Below is a small trained network, with its code and all its weights. Each question gives an input and a class and asks what happens when units are switched off, that is, made to give their printed mean instead of their output.

import numpy as np


def w(rows, s, z=0):
    codes = np.array(rows[::2]) - 128.0
    scale = np.full(codes.shape[1], s)
    scale[-1] = z or s
    return codes * scale


def f(y):
    return np.maximum(y, 0)


def log_softmax(a):
    a = a - a.max(-1, keepdims=True)
    return a - np.log(np.exp(a).sum(-1, keepdims=True))


def net(x, mask):
    res = np.array(x, float).reshape(1, 7) / 4 @ E
    y = f(res @ A[0][:, :-1].T + A[0][:, -1])
    res = res + np.where(mask, y, B[0][:, -1]) @ B[0][:, :-1]
    return log_softmax(res[-1] @ U[:, :-1].T + U[:, -1])


A, B = {}, {}
E = w([
[75,179,32,52,83,110,197,138,194,121],'x0',
[109,126,139,131,136,130,135,123,138,127],'x1',
[135,122,138,133,104,114,142,105,129,130],'x2',
[141,116,119,170,182,53,204,128,119,3],'x3',
[140,162,105,123,194,63,12,69,195,125],'x4',
[192,19,66,190,134,152,154,203,248,147],'x5',
[140,134,141,127,116,118,135,129,141,132],'x6',
],0.0074)
A[0] = w([
[137,166,92,123,124,149,12,86,189,196,99],'n1',
[106,164,2,43,52,124,178,163,158,134,138],'n2',
[174,36,70,171,141,135,153,199,219,163,51],'n3',
[177,49,86,133,131,143,121,139,184,135,39],'n4',
[178,137,108,183,156,129,102,118,185,139,125],'n5',
[154,136,91,183,213,13,120,101,166,27,118],'n6',
[180,35,222,198,135,160,74,134,67,135,73],'n7',
[137,127,142,99,87,179,126,169,131,251,3],'n8',
[185,62,97,176,138,130,153,160,176,191,70],'n9',
[116,134,125,115,118,138,60,115,161,194,62],'n10',
],0.0062,0.002)
B[0] = w([
[192,121,104,210,58,172,174,151,108,84,214],'n1',
[145,74,185,88,169,105,42,170,211,94,232],'n2',
[35,190,164,142,186,91,89,102,63,145,241],'n3',
[96,165,150,127,146,110,106,91,58,163,194],'n4',
[104,167,162,98,106,99,70,75,119,88,188],'n5',
[143,90,72,156,58,191,212,210,102,125,254],'n6',
[159,43,153,50,183,91,111,125,254,142,230],'n7',
[146,107,55,163,101,135,175,168,68,166,196],'n8',
[78,186,105,138,90,112,116,83,74,173,209],'n9',
[194,100,59,151,73,161,223,212,87,194,179],'n10',
],0.0072,0.0073)
U = w([
[127,123,120,177,86,169,140,139,117,104,254],'0',
[147,89,63,201,76,176,224,184,73,132,49],'1',
[43,247,153,87,152,78,50,14,33,150,87],'2',
[149,66,149,21,179,101,39,123,254,121,67],'3',
],0.0079,0.0057)

Each question gives the input, the list of numbers given to net, and the class t.
The units are the neurons (one row each of A and B). Each row of codes is followed by its name. A weight is (code - 128) times the scale printed after its matrix; where a second scale follows, it is the last column's (A, B and U).
mask holds one flag per neuron, in row order. A switched-off neuron (its flag False) gives its mean, the last column of its row in B, instead of its output. The means were averaged over made-up inputs and are rounded, as every weight is.
A unit's drop is (log p(t) with every unit on - log p(t) with that unit switched off) / (log p(t) with every unit on - log p(t) with every unit switched off).
The circuit of an input: a set's keep is (log p(t) with only the set's units on - log p(t) with every unit switched off) / (log p(t) with every unit on - log p(t) with every unit switched off). Starting from all 10 units, units are removed one at a time, each time the one whose removal leaves the highest keep (on an exact tie, the one counted first), for as long as the keep stays at least 0.8.
units of the circuit, in order: the units of the circuit, biggest drop first
unit that matters most: the unit with the biggest drop
k most important neurons: the k neurons with the biggest drops, biggest first
drop when u is switched off: that unit's drop, to one decimal
input [2,7,-3,3,7,-6,2], class 0: unit that matters most	n6
input [5,-7,-6,-8,4,6,3], class 1: 4 most important neurons	[n1; n10; n8; n7]
input [2,0,3,-6,5,-5,5], class 1: units of the circuit, in order	[n1; n10]
input [-7,7,6,-1,-2,8,1], class 2: 2 most important neurons	[n3; n9]
input [4,0,1,-3,-7,5,3], class 0: units of the circuit, in order	[n2; n6; n7]
input [8,0,-4,6,-4,-7,-7], class 3: units of the circuit, in order	[n2; n3]
input [4,2,-4,2,3,4,-4], class 2: units of the circuit, in order	[n3; n7; n10]
input [-5,-5,6,3,-3,4,0], class 3: 2 most important neurons	[n7; n1]
input [3,1,4,-7,7,2,-3], class 0: 2 most important neurons	[n6; n5]
input [-5,-4,-6,0,-1,8,8], class 2: units of the circuit, in order	[n3; n9]
input [2,3,6,3,6,-6,3], class 0: units of the circuit, in order	[n6; n3]
input [-6,7,-7,-7,5,-1,-6], class 1: units of the circuit, in order	[n1; n10]
input [-3,7,0,-7,3,1,-8], class 1: units of the circuit, in order	[n10; n1]
input [-2,7,2,-8,-4,-2,-6], class 1: unit that matters most	n8
input [-7,-8,-5,-3,-3,5,6], class 3: 2 most important neurons	[n7; n6]
input [-5,4,2,2,-8,6,-6], class 0: 3 most important neurons	[n2; n7; n5]
input [-3,4,-8,7,5,1,8], class 1: 2 most important neurons	[n6; n2]
input [3,7,-1,-2,6,6,-4], class 0: 3 most important neurons	[n1; n10; n6]
input [-7,-2,6,-2,-2,-5,-6], class 3: 2 most important neurons	[n7; n3]
input [7,3,1,0,2,0,6], class 3: unit that matters most	n2
input [-3,0,4,-4,-1,-4,7], class 1: 3 most important neurons	[n3; n2; n5]
input [-2,-3,-6,-7,6,4,4], class 1: 2 most important neurons	[n1; n10]
input [-7,-6,-5,-2,1,3,8], class 3: 2 most important neurons	[n7; n6]
input [3,-3,2,-8,4,2,-7], class 1: 3 most important neurons	[n10; n1; n8]
input [0,7,5,-7,7,3,-2], class 0: 2 most important neurons	[n6; n5]
input [-5,6,1,3,-5,8,-3], class 2: 2 most important neurons	[n3; n9]
input [0,6,-6,5,6,-2,-7], class 0: unit that matters most	n6
input [-2,6,-3,-2,8,-6,2], class 0: drop when n1 is switched off	0.3
input [-1,7,-5,-7,5,0,-3], class 1: drop when n1 is switched off	0.1
